Below are the code and all the weights of a small trained network. Each question names an input and a target symbol and asks about switching units off, where a switched-off unit gives its printed mean instead of its output.

import numpy as np


def w(rows, s, z=0):
    codes = np.array(rows[::2]) - 128.0
    scale = np.full(codes.shape[1], s)
    scale[-1] = z or s
    return codes * scale


def norm(h):
    return h / np.sqrt((h * h).mean(-1, keepdims=True) + 1e-5)


def f(y):
    return y / 2 * (1 + np.tanh(0.7978845608 * (y + 0.044715 * y**3)))


def softmax(a):
    e = np.exp(a - a.max(-1, keepdims=True))
    return e / e.sum(-1, keepdims=True)


def log_softmax(a):
    a = a - a.max(-1, keepdims=True)
    return a - np.log(np.exp(a).sum(-1, keepdims=True))


def net(x, mask):
    ids = ['ΓΛΞδεσφ'.index(c) for c in x.split()]
    T = len(ids)
    res = E[ids] + P[:T]
    u = 0
    for l in range(2):
        r = norm(res)
        for j in range(3):
            rows = slice(3 * j, 3 * j + 3)
            q, k, v = (r @ M[l][rows].T for M in (Q, K, V))
            z = softmax(np.where(np.tri(T) > 0, q @ k.T / 3**0.5, -1e9)) @ v
            o = O[l][rows]
            res = res + np.where(mask[u + j], z, o[:, -1]) @ o[:, :-1]
        u += 3
        y = f(norm(res) @ A[l][:, :-1].T + A[l][:, -1])
        res = res + np.where(mask[u : u + 4], y, B[l][:, -1]) @ B[l][:, :-1]
        u += 4
    return log_softmax(norm(res)[-1] @ U[:, :-1].T + U[:, -1])


Q, K, V, O, A, B = {}, {}, {}, {}, {}, {}
E = w([
[114,78,114,143,75,83,95],'Γ',
[121,100,57,162,136,139,181],'Λ',
[140,197,169,172,182,115,88],'Ξ',
[82,138,91,110,159,118,76],'δ',
[141,91,166,106,124,141,169],'ε',
[114,144,130,65,79,129,123],'σ',
[122,167,130,178,57,112,249],'φ',
],0.023)
P = w([
[193,173,41,180,238,137,163],'0',
[106,194,126,67,192,2,142],'1',
[175,175,81,178,164,208,82],'2',
[137,115,135,21,108,102,101],'3',
[190,99,48,159,93,156,136],'4',
[132,65,101,2,97,123,112],'5',
[136,158,82,111,70,134,130],'6',
[51,53,166,68,131,89,130],'7',
[108,178,75,174,147,194,77],'8',
[84,46,88,58,141,171,163],'9',
[146,147,77,131,90,168,147],'10',
],0.009)
Q[0] = w([
[115,63,84,118,148,106,48],'L0H1',
[196,76,255,57,148,99,125],'L0H1',
[110,157,45,171,31,108,104],'L0H1',
[118,71,113,184,170,179,129],'L0H2',
[212,152,117,163,99,111,107],'L0H2',
[199,115,135,116,153,130,68],'L0H2',
[29,211,160,124,68,156,184],'L0H3',
[95,140,76,180,96,83,104],'L0H3',
[216,135,228,72,159,137,92],'L0H3',
],0.0075)
K[0] = w([
[134,166,4,146,3,131,149],'L0H1',
[158,240,203,120,91,232,213],'L0H1',
[66,34,61,145,150,182,107],'L0H1',
[72,3,195,133,142,207,30],'L0H2',
[243,133,116,59,248,104,171],'L0H2',
[146,184,140,184,184,149,106],'L0H2',
[48,146,94,152,60,47,176],'L0H3',
[147,78,150,204,65,203,172],'L0H3',
[152,170,203,33,53,171,15],'L0H3',
],0.0067)
V[0] = w([
[133,136,166,126,37,106,114],'L0H1',
[122,37,43,180,140,185,83],'L0H1',
[246,129,191,114,198,166,164],'L0H1',
[161,109,112,182,160,42,180],'L0H2',
[184,226,119,134,17,181,112],'L0H2',
[67,24,235,30,2,224,67],'L0H2',
[48,102,165,160,127,143,141],'L0H3',
[146,154,159,91,191,115,131],'L0H3',
[197,233,42,58,120,90,72],'L0H3',
],0.0063)
O[0] = w([
[153,143,95,104,116,10,57,121],'L0H1',
[143,120,92,153,126,107,141,233],'L0H1',
[123,142,143,87,170,146,168,30],'L0H1',
[162,149,254,153,171,169,118,211],'L0H2',
[71,159,99,207,179,84,200,107],'L0H2',
[187,129,61,80,158,26,153,1],'L0H2',
[151,66,98,105,79,141,222,101],'L0H3',
[107,95,148,145,112,111,129,85],'L0H3',
[138,134,219,107,151,94,130,157],'L0H3',
],0.0068,0.0048)
A[0] = w([
[177,5,241,56,104,54,255,153],'L0N1',
[26,60,199,89,196,155,157,213],'L0N2',
[75,87,92,49,221,109,18,158],'L0N3',
[177,218,76,160,107,103,110,255],'L0N4',
],0.0066,0.0037)
B[0] = w([
[145,248,66,124,113,160,152,253],'L0N1',
[222,107,158,113,57,127,95,220],'L0N2',
[87,59,185,91,112,137,190,188],'L0N3',
[127,157,162,172,158,171,53,225],'L0N4',
],0.011,0.0043)
Q[1] = w([
[109,165,90,193,85,123,93],'L1H1',
[76,197,162,229,186,142,176],'L1H1',
[163,236,69,142,22,200,144],'L1H1',
[148,77,169,142,110,128,150],'L1H2',
[144,223,54,132,137,136,119],'L1H2',
[63,2,179,68,138,42,138],'L1H2',
[107,94,171,116,15,130,132],'L1H3',
[71,141,186,226,110,112,173],'L1H3',
[149,134,69,157,106,160,56],'L1H3',
],0.0086)
K[1] = w([
[85,63,78,159,106,81,97],'L1H1',
[83,99,145,102,91,139,81],'L1H1',
[87,9,106,103,109,78,101],'L1H1',
[129,112,99,139,95,147,79],'L1H2',
[205,156,99,157,155,144,134],'L1H2',
[67,64,135,155,138,89,120],'L1H2',
[162,149,129,159,67,171,131],'L1H3',
[100,100,173,119,89,142,150],'L1H3',
[96,170,77,77,146,135,115],'L1H3',
],0.013)
V[1] = w([
[199,191,145,154,140,123,150],'L1H1',
[180,112,170,74,179,110,123],'L1H1',
[213,103,21,156,23,2,58],'L1H1',
[169,122,50,63,46,121,136],'L1H2',
[177,181,116,59,139,132,88],'L1H2',
[62,116,147,76,159,136,184],'L1H2',
[140,176,130,150,95,188,192],'L1H3',
[167,240,166,205,146,168,103],'L1H3',
[195,128,171,110,81,207,139],'L1H3',
],0.0087)
O[1] = w([
[179,187,184,139,162,140,165,105],'L1H1',
[139,136,144,121,74,134,55,69],'L1H1',
[193,45,145,163,124,123,108,190],'L1H1',
[111,249,53,138,139,131,137,139],'L1H2',
[179,136,100,119,136,142,111,137],'L1H2',
[154,75,159,127,105,217,182,72],'L1H2',
[145,84,105,158,128,109,101,210],'L1H3',
[169,137,80,90,161,88,154,255],'L1H3',
[153,82,85,155,178,80,102,240],'L1H3',
],0.011,0.0077)
A[1] = w([
[154,104,154,11,123,89,127,111],'L1N1',
[34,90,55,177,103,95,204,104],'L1N2',
[22,133,137,134,172,109,104,255],'L1N3',
[152,129,144,68,68,147,238,152],'L1N4',
],0.011,0.0037)
B[1] = w([
[98,105,39,74,145,196,172,173],'L1N1',
[151,96,116,79,85,83,112,254],'L1N2',
[76,147,155,119,17,131,103,196],'L1N3',
[174,52,114,197,108,7,168,167],'L1N4',
],0.012,0.0058)
U = w([
[138,136,222,95,158,98,98,172],'Γ',
[94,121,88,38,156,166,159,4],'Λ',
[195,216,49,145,212,138,75,48],'Ξ',
[2,51,112,149,155,219,203,140],'δ',
[180,23,158,236,133,109,17,115],'ε',
[31,121,126,131,44,123,62,217],'σ',
[97,147,157,194,130,50,222,65],'φ',
],0.0092,0.004)

Each question gives the input, a string of symbols that net reads in full, and the target symbol t.
The units are the heads (3 rows each of Q, K, V and O) and the neurons (one row each of A and B). Each row of codes is followed by its name. A weight is (code - 128) times the scale printed after its matrix; where a second scale follows, it is the last column's (O, A, B and U).
mask holds one flag per unit, layer by layer, with each layer's heads first. A switched-off unit (its flag False) gives its mean, the last column of its rows in O or B, instead of its output. The means were averaged over made-up inputs and are rounded, as every weight is.
A unit's drop is (log p(t) with every unit on - log p(t) with that unit switched off) / (log p(t) with every unit on - log p(t) with every unit switched off).
The circuit of an input: a set's keep is (log p(t) with only the set's units on - log p(t) with every unit switched off) / (log p(t) with every unit on - log p(t) with every unit switched off). Starting from the 12 units with the biggest drops (on a tie, the unit counted first), units are removed one at a time, each time the one whose removal leaves the highest keep (on an exact tie, the one counted first), for as long as the keep stays at least 0.8.
circuit, biggest first: the units of the circuit, biggest drop first
k most important neurons: the k neurons with the biggest drops, biggest first
top k neurons in layer l: the k neurons of layer l with the biggest drops, biggest first
drop when u is switched off: that unit's drop, to one decimal
input Λ δ σ, target σ: most important neuron	(L0N3)
input σ Λ φ Γ, target σ: circuit, biggest first	(L0H2; L1H1; L0H1)
input Λ φ Ξ ε ε Ξ Γ δ Ξ, target σ: circuit, biggest first	(L0N3; L1N3; L1H1)
input Ξ Ξ Λ, target δ: circuit, biggest first	(L1H1; L1H2; L0H2)
input Λ Λ σ Γ, target σ: circuit, biggest first	(L1H1; L0H2)
input Γ σ Λ φ Γ Ξ ε Γ δ, target σ: circuit, biggest first	(L0N3; L1N3)
input Λ ε Λ Γ Ξ Ξ ε Γ Γ Λ, target σ: 3 most important neurons	(L0N2; L0N1; L1N2)
input Γ σ σ ε φ, target Ξ: 2 most important neurons	(L0N4; L0N1)
input Γ Γ φ Ξ ε δ, target δ: circuit, biggest first	(L0N3; L1N1)
input σ Ξ Λ Γ δ, target σ: top 2 neurons in layer 0	(L0N3; L0N1)
input Λ Γ δ σ Λ ε Λ σ σ, target Ξ: top 2 neurons in layer 0	(L0N1; L0N2)
input Λ σ Λ φ Ξ Ξ, target Γ: top 2 neurons in layer 0	(L0N1; L0N2)
input Γ φ ε δ, target δ: circuit, biggest first	(L0N3; L1H2)
input φ Γ Λ Ξ φ Γ Λ, target ε: circuit, biggest first	(L1H1)
input Γ δ Λ φ Λ, target σ: circuit, biggest first	(L1H1; L0N3; L1H3)
input Λ Γ σ, target ε: 2 most important neurons	(L0N1; L0N2)
input ε φ Λ Λ φ Ξ, target Γ: 2 most important neurons	(L0N2; L0N1)
input σ Λ Ξ Γ ε Γ Λ ε ε Ξ φ, target Ξ: 2 most important neurons	(L0N1; L0N2)
input φ Γ Γ δ Γ φ φ Γ, target φ: top 3 neurons in layer 0	(L0N3; L0N4; L0N2)
input Γ φ ε ε σ, target Ξ: top 3 neurons in layer 0	(L0N2; L0N3; L0N4)
input φ Ξ Γ Γ δ σ Γ ε, target Ξ: circuit, biggest first	(L0N1)
input Γ φ Γ φ Ξ σ φ, target ε: top 2 neurons in layer 0	(L0N1; L0N3)
input Γ Λ Γ ε ε Γ, target Ξ: drop when L0N3 is switched off	0.4
